Below is a small trained network, with its code and all its weights. Each question gives an input and a target symbol and asks what happens when units are switched off, that is, made to give their printed mean instead of their output.

import numpy as np


def w(rows, s, z=0):
    codes = np.array(rows[::2]) - 128.0
    scale = np.full(codes.shape[1], s)
    scale[-1] = z or s
    return codes * scale


def f(y):
    return np.maximum(y, 0)


def softmax(a):
    e = np.exp(a - a.max(-1, keepdims=True))
    return e / e.sum(-1, keepdims=True)


def log_softmax(a):
    a = a - a.max(-1, keepdims=True)
    return a - np.log(np.exp(a).sum(-1, keepdims=True))


def net(x, mask):
    ids = ['ΔΦΨβεζηξπω'.index(c) for c in x.split()]
    T = len(ids)
    res = E[ids] + P[:T]
    u = 0
    for l in range(3):
        r = res
        for j in range(2):
            rows = slice(3 * j, 3 * j + 3)
            q, k, v = (r @ M[l][rows].T for M in (Q, K, V))
            z = softmax(np.where(np.tri(T) > 0, q @ k.T / 3**0.5, -1e9)) @ v
            o = O[l][rows]
            res = res + np.where(mask[u + j], z, o[:, -1]) @ o[:, :-1]
        u += 2
        y = f(res @ A[l][:, :-1].T + A[l][:, -1])
        res = res + np.where(mask[u : u + 8], y, B[l][:, -1]) @ B[l][:, :-1]
        u += 8
    return log_softmax(res[-1] @ U[:, :-1].T + U[:, -1])


Q, K, V, O, A, B = {}, {}, {}, {}, {}, {}
E = w([
[142,105,87,116,103,169,167],'Δ',
[81,116,128,162,134,79,191],'Φ',
[145,113,111,178,133,101,139],'Ψ',
[63,84,133,105,81,129,44],'β',
[81,145,49,141,139,70,129],'ε',
[132,151,135,97,65,116,202],'ζ',
[117,195,49,34,131,119,33],'η',
[135,123,54,95,234,217,109],'ξ',
[121,148,193,105,204,93,148],'π',
[160,245,27,160,164,42,250],'ω',
],0.018)
P = w([
[180,112,92,184,51,255,109],'0',
[35,171,110,143,163,159,154],'1',
[202,110,90,91,86,101,134],'2',
[55,214,109,138,139,138,163],'3',
[201,95,89,83,100,99,121],'4',
[50,189,110,140,167,147,174],'5',
],0.0099)
Q[0] = w([
[106,62,151,66,238,101,71],'0.h0',
[154,108,99,201,116,182,79],'0.h0',
[210,153,175,141,175,153,177],'0.h0',
[205,66,126,131,170,151,151],'0.h1',
[178,189,7,38,58,74,170],'0.h1',
[171,59,111,157,84,127,174],'0.h1',
],0.015)
K[0] = w([
[145,158,164,117,211,152,47],'0.h0',
[124,96,56,123,143,147,145],'0.h0',
[187,135,140,105,150,126,174],'0.h0',
[122,85,95,75,156,121,179],'0.h1',
[175,7,171,183,98,103,160],'0.h1',
[137,102,79,101,102,90,125],'0.h1',
],0.019)
V[0] = w([
[140,133,110,139,215,194,91],'0.h0',
[108,122,149,107,25,63,185],'0.h0',
[125,134,127,128,122,125,128],'0.h0',
[155,1,126,147,136,107,145],'0.h1',
[176,117,131,118,137,143,154],'0.h1',
[109,156,136,137,120,139,129],'0.h1',
],0.0039)
O[0] = w([
[149,206,114,146,38,63,117,43],'0.h0',
[99,24,157,105,252,217,140,249],'0.h0',
[128,111,130,120,144,141,132,138],'0.h0',
[116,72,171,124,166,130,63,156],'0.h1',
[129,140,118,160,116,120,104,143],'0.h1',
[126,120,128,119,134,138,138,137],'0.h1',
],0.0041,0.0021)
A[0] = w([
[53,162,148,210,174,90,118,2],'0.n0',
[42,236,129,98,154,96,136,75],'0.n1',
[27,199,174,62,143,108,89,108],'0.n2',
[250,122,138,231,158,124,73,86],'0.n3',
[142,156,203,163,109,241,131,152],'0.n4',
[157,109,162,254,147,112,106,61],'0.n5',
[163,120,121,166,62,103,142,167],'0.n6',
[134,84,162,88,40,73,145,138],'0.n7',
],0.0097,0.0031)
B[0] = w([
[167,163,110,82,84,169,102,189],'0.n0',
[102,52,202,146,119,181,96,254],'0.n1',
[154,146,108,165,124,120,244,200],'0.n2',
[239,144,162,168,198,117,142,144],'0.n3',
[140,188,190,198,104,149,49,160],'0.n4',
[76,118,148,110,189,200,155,141],'0.n5',
[93,88,93,114,164,156,170,165],'0.n6',
[136,89,169,71,213,168,95,164],'0.n7',
],0.011,0.0076)
Q[1] = w([
[108,149,127,181,103,252,151],'1.h0',
[174,132,160,72,65,173,77],'1.h0',
[80,146,155,162,152,163,130],'1.h0',
[111,228,163,59,198,128,119],'1.h1',
[123,217,185,101,124,132,146],'1.h1',
[168,146,202,119,152,99,151],'1.h1',
],0.016)
K[1] = w([
[188,144,117,205,28,206,139],'1.h0',
[113,162,158,50,86,218,107],'1.h0',
[187,126,142,213,120,131,110],'1.h0',
[181,24,47,108,89,114,148],'1.h1',
[251,72,93,69,64,136,163],'1.h1',
[180,112,158,36,172,151,131],'1.h1',
],0.015)
V[1] = w([
[70,182,183,176,255,75,59],'1.h0',
[129,105,138,143,56,126,165],'1.h0',
[119,212,156,71,173,152,95],'1.h0',
[123,124,134,140,130,127,124],'1.h1',
[111,146,136,138,128,125,131],'1.h1',
[76,190,159,131,125,129,128],'1.h1',
],0.0073)
O[1] = w([
[56,238,19,41,148,128,194,1],'1.h0',
[104,56,158,106,166,130,73,131],'1.h0',
[148,117,71,95,90,151,255,48],'1.h0',
[141,126,133,131,141,128,123,148],'1.h1',
[148,139,133,137,146,124,122,142],'1.h1',
[168,181,141,133,176,108,129,143],'1.h1',
],0.0039,0.0019)
A[1] = w([
[33,144,233,142,154,83,169,182],'1.n0',
[76,21,26,134,107,37,87,91],'1.n1',
[138,143,74,211,140,6,188,47],'1.n2',
[97,149,160,227,86,132,137,45],'1.n3',
[160,135,142,163,65,137,70,1],'1.n4',
[143,60,72,127,56,102,25,139],'1.n5',
[103,70,120,174,38,155,121,153],'1.n6',
[69,84,167,45,141,2,156,84],'1.n7',
],0.008,0.0033)
B[1] = w([
[125,151,59,139,122,135,71,254],'1.n0',
[151,8,178,252,33,113,140,158],'1.n1',
[71,76,135,113,117,160,170,157],'1.n2',
[143,97,131,85,160,144,111,197],'1.n3',
[151,169,94,98,143,237,139,141],'1.n4',
[102,102,54,66,129,124,99,155],'1.n5',
[151,164,160,126,183,168,122,218],'1.n6',
[67,186,191,113,143,82,58,166],'1.n7',
],0.012,0.0065)
Q[2] = w([
[102,152,89,134,40,203,84],'2.h0',
[109,140,139,52,91,6,128],'2.h0',
[51,199,174,123,127,152,150],'2.h0',
[121,132,192,35,158,12,157],'2.h1',
[152,115,128,121,181,113,203],'2.h1',
[206,88,94,151,126,25,89],'2.h1',
],0.019)
K[2] = w([
[164,123,92,176,49,207,80],'2.h0',
[84,189,161,51,63,23,98],'2.h0',
[32,182,151,179,130,229,162],'2.h0',
[47,165,240,66,168,65,118],'2.h1',
[153,108,114,100,182,75,220],'2.h1',
[183,100,140,83,130,4,83],'2.h1',
],0.017)
V[2] = w([
[88,82,72,136,252,144,124],'2.h0',
[79,125,93,98,108,131,44],'2.h0',
[248,98,53,123,44,100,109],'2.h0',
[76,149,193,126,105,184,171],'2.h1',
[215,125,231,141,153,126,95],'2.h1',
[139,137,104,92,86,191,118],'2.h1',
],0.011)
O[2] = w([
[159,150,217,195,83,63,103,246],'2.h0',
[58,98,77,203,104,164,103,121],'2.h0',
[40,115,83,146,255,108,47,71],'2.h0',
[140,110,153,91,73,57,186,171],'2.h1',
[86,132,135,74,55,82,88,185],'2.h1',
[68,36,113,121,178,41,98,201],'2.h1',
],0.0071,0.013)
A[2] = w([
[98,212,118,152,175,163,97,156],'2.n0',
[142,119,142,98,102,93,26,74],'2.n1',
[121,132,162,180,114,107,95,218],'2.n2',
[126,56,160,109,100,140,120,183],'2.n3',
[151,134,171,103,200,169,94,165],'2.n4',
[111,168,232,76,197,108,132,172],'2.n5',
[34,130,104,135,116,98,136,44],'2.n6',
[116,194,140,9,92,153,61,252],'2.n7',
],0.012,0.003)
B[2] = w([
[40,168,154,96,9,109,174,161],'2.n0',
[99,139,136,116,121,221,209,205],'2.n1',
[176,182,170,174,109,143,67,229],'2.n2',
[151,140,216,98,135,83,112,247],'2.n3',
[182,125,108,88,215,33,127,176],'2.n4',
[102,104,28,96,128,210,124,218],'2.n5',
[143,98,55,117,140,201,139,193],'2.n6',
[138,116,94,165,140,10,125,211],'2.n7',
],0.013)
U = w([
[87,103,183,159,254,113,137,78],'Δ',
[87,92,66,118,124,160,128,115],'Φ',
[136,160,161,138,98,149,102,161],'Ψ',
[91,97,163,82,139,219,112,34],'β',
[110,49,86,211,130,126,96,156],'ε',
[185,153,76,92,148,176,91,123],'ζ',
[125,31,120,73,87,114,112,107],'η',
[107,113,124,197,173,152,242,252],'ξ',
[163,123,16,152,45,99,98,97],'π',
[42,188,142,146,193,113,131,168],'ω',
],0.0071,0.004)

Each question gives the input, a string of symbols that net reads in full, and the target symbol t.
The units are the heads (3 rows each of Q, K, V and O) and the neurons (one row each of A and B). Each row of codes is followed by its name. A weight is (code - 128) times the scale printed after its matrix; where a second scale follows, it is the last column's (O, A, B and U).
mask holds one flag per unit, layer by layer, with each layer's heads first. A switched-off unit (its flag False) gives its mean, the last column of its rows in O or B, instead of its output. The means were averaged over made-up inputs and are rounded, as every weight is.
A unit's drop is (log p(t) with every unit on - log p(t) with that unit switched off) / (log p(t) with every unit on - log p(t) with every unit switched off).
The circuit of an input: a set's keep is (log p(t) with only the set's units on - log p(t) with every unit switched off) / (log p(t) with every unit on - log p(t) with every unit switched off). Starting from the 12 units with the biggest drops (on a tie, the unit counted first), units are removed one at a time, each time the one whose removal leaves the highest keep (on an exact tie, the one counted first), for as long as the keep stays at least 0.8.
units of the circuit, in order: the units of the circuit, biggest drop first
unit that matters most: the unit with the biggest drop
top k neurons: the k neurons with the biggest drops, biggest first
k most important neurons of layer l: the k neurons of layer l with the biggest drops, biggest first
which heads matter: for each layer, one digit per head in row order, 1 if its drop is at least 0.15 and else 0, layers parted by /
input Δ ε Φ ζ ξ ζ, target β: top 3 neurons -> [2.n1; 1.n5; 1.n4]
input Ψ ε ξ ω π ζ, target π: units of the circuit, in order -> [0.n3; 2.n7; 1.n0; 2.h1]
input ζ π π π ζ ε, target η: unit that matters most -> 2.h1
input π Ψ Φ ε, target ξ: units of the circuit, in order -> [2.h1; 0.n2]
input π Ψ π Ψ, target ξ: which heads matter -> 00 / 10 / 01
input ζ Φ Φ β Δ ω, target η: top 3 neurons -> [0.n1; 0.n4; 1.n4]
input β Ψ η Δ Φ ζ, target ε: units of the circuit, in order -> [1.n5; 1.n4; 2.h0; 2.h1]
input ξ Δ Φ ω ε, target ε: units of the circuit, in order -> [2.h0; 1.n1]
input Δ ζ Φ η, target β: 3 most important neurons of layer 0 -> [0.n2; 0.n1; 0.n4]
input Ψ ζ π π π ε, target π: units of the circuit, in order -> [0.n3; 2.n7; 2.h1]
input ω Φ ξ Δ Δ η, target ζ: 4 most important neurons of layer 0 -> [0.n1; 0.n2; 0.n6; 0.n3]
input β Δ ξ Φ, target ε: top 4 neurons -> [1.n4; 1.n5; 0.n2; 0.n4]
input ε ξ Φ β ζ ζ, target ω: which heads matter -> 10 / 00 / 11
input ε ω ω ω, target ω: 2 most important neurons of layer 0 -> [0.n1; 0.n2]
input ω π Φ Φ ζ β, target ζ: most important neuron of layer 2 -> [2.n5]
input ξ η Ψ ζ, target Φ: top 2 neurons -> [0.n3; 2.n6]
input ε ξ Φ ε ω Φ, target ω: top 4 neurons -> [1.n1; 2.n0; 1.n0; 0.n1]
input ε ε Φ ζ η ξ, target ω: 3 most important neurons of layer 1 -> [1.n1; 1.n6; 1.n5]
input η Φ ζ π, target Δ: top 4 neurons -> [1.n0; 0.n1; 1.n4; 1.n5]
input β Δ Δ β π, target π: unit that matters most -> 1.n7
input η ζ ε Φ ε Φ, target Δ: 2 most important neurons of layer 0 -> [0.n0; 0.n1]
input Ψ ζ Φ ζ ε Φ, target π: top 2 neurons -> [0.n3; 2.n7]
input ω Δ ζ, target η: top 2 neurons -> [1.n0; 2.n7]
input π ε Φ ζ Φ π, target ξ: top 2 neurons -> [0.n4; 0.n2]
input Φ η ω π, target Ψ: top 2 neurons -> [0.n1; 1.n0]
input Ψ Δ ω ζ, target π: 2 most important neurons of layer 0 -> [0.n3; 0.n5]
input π ω Ψ ζ, target ξ: unit that matters most -> 1.h0
input ε Φ Δ ζ Φ ξ, target ω: 3 most important neurons of layer 1 -> [1.n1; 1.n5; 1.n6]
